149  157  134  130  120  136  116  131  116  131  110  135  132
109  120  140  109  148  128  134  130  140  135  151  128  129
128  135  133  112  150  116  118  130  139  140  131  148  141
121  106  123  147  128  122  150  124  125  107  134  117  122
Indices start at 0.
Give the entry just left of 107.
125
The entry in the top-left corner: 149
The entry directly above 123 is 133
Give the bottom entry of the column that holds the smallest entry.
106
Give the entry just right of 106.
123
Give the entry directly above the smallest entry.
135
The top-right entry -> 132
The entry in row 1 and column 0 -> 109
The entry in row 2 and column 0 -> 128
Give the bottom-left entry.
121
The bottom-right entry: 122
The entry just left of 141 -> 148
Give the entry in row 0 and column 2.
134
Give the entry directly above 107.
140

Read these off the grid that follows.
1) Which number is the 1st entry, reading row by row?
2) Which number is the bottom entry of the column that holds the largest entry?
3) Which number is the entry just right of the largest entry?
4) Which number is the largest entry in the last row?
5) Which number is the top entry of the column that holds the smallest entry?
6) Which number is the entry directly below the smallest entry?
7) Which number is the bottom-right entry?
[[140 153 130 115 119 106 124 122 127 128 119 121 131]
 [124 128 130 138 143 119 127 119 119 125 125 119 121]
 [122 125 154 117 119 125 133 128 136 113 149 121 123]
 [122 132 119 138 150 125 133 122 136 111 119 129 131]]
1) 140
2) 119
3) 117
4) 150
5) 106
6) 119
7) 131

Read these off the array that follows.
1) Report the 3rd entry on the diagonal from the top-right corner.
2) Report the largest entry.
3) Report the entry directly above the largest entry.
4) Report the 1st entry in reading order.
5) Report the entry directly below the largest entry.
6) Report the 2nd entry from the end, reading row by row.
7) Report the entry in the top-right corner.
8) Report the second largest entry.
[[125 123 133 134 134 129 124 134 132 108]
 [130 134 120 129 143 134 126 123 121 104]
 [126 114 122 127 124 125 126 124 127 115]
 [127 132 127 130 119 125 125 124 134 138]
 [130 154 127 129 133 121 127 125 132 105]
 [126 118 138 131 122 135 128 129 127 118]
 [128 104 140 133 126 136 130 133 130 111]
 [129 136 120 134 131 121 125 123 122 124]]
1) 124
2) 154
3) 132
4) 125
5) 118
6) 122
7) 108
8) 143

Read these off the matrix that follows. Counting starts at 0.
1) Which number is the entry at row 1, column 1?
2) Which number is the entry in row 0 and column 1?
3) Which number is the entry directly above 113?
4) Which number is the entry in the bottom-left corner?
5) Which number is the top-left entry?
6) Which number is the entry at row 1, column 0?
7) Which number is the entry in the top-right corner?
8) Which number is the entry directly above the centre entry?
[[143 145 130 125 115 146 130]
 [134 140 109 141 120 124 140]
 [135 143 109 143 123 125 143]
 [139 146 102 150 117 122 146]
 [142 118 130 104 114 152 101]
 [128 115 129 120 119 127 113]
 [142 124 117 142 146 135 137]
 [125 130 135 128 109 119 124]
 [132 135 122 121 125 139 129]
 [130 133 132 122 108 130 119]
 [139 148 101 152 121 123 150]
 [134 141 109 141 120 124 141]
 [111 123 143 121 127 115 125]]
1) 140
2) 145
3) 101
4) 111
5) 143
6) 134
7) 130
8) 120

arr =
[[139 129 101 128 127 127 127 130 125 127 127 132]
 [136 127 131 129 126 130 129 131 128 127 127 137]
 [110 129 134 128 136 128 128 124 127 134 127 124]
 [123 127 150 128 127 128 129 128 132 127 130 123]
 [145 128 108 128 130 127 127 139 127 127 128 130]
 [147 127 107 128 122 127 127 133 127 123 128 131]
 [148 128 107 128 126 127 127 137 127 125 128 131]
 [116 128 154 129 134 129 129 129 130 132 129 126]
 [128 129 118 129 134 129 127 130 125 131 126 134]
 [137 129 103 128 132 127 126 134 125 129 127 131]
 [114 128 155 128 131 129 129 126 131 131 129 125]
 [113 128 155 128 128 129 129 122 131 129 129 125]
 [139 128 102 127 122 127 127 126 125 125 127 130]
 [113 129 128 127 124 128 128 114 126 128 127 125]
 [135 127 132 129 122 131 129 127 128 125 127 136]
 [135 127 138 129 135 128 128 141 130 130 129 130]]
Counting starts at 0.
The entry just left of the smallest entry: 129
Give the entry at row 0, column 0.
Answer: 139
The entry at row 2, column 0: 110
The smallest entry is 101
Give the bottom entry of the column that holds the smallest entry.
Answer: 138
Give the bottom-left entry.
Answer: 135
The entry in the bottom-right corner -> 130
Give the entry in row 1 and column 2.
Answer: 131
Give the entry just right of 154.
Answer: 129
The top-right entry -> 132
Give the entry at row 2, column 2.
Answer: 134
The entry in row 1 and column 0 -> 136
The entry directly below 118: 103
Give the entry just left of 141.
Answer: 128
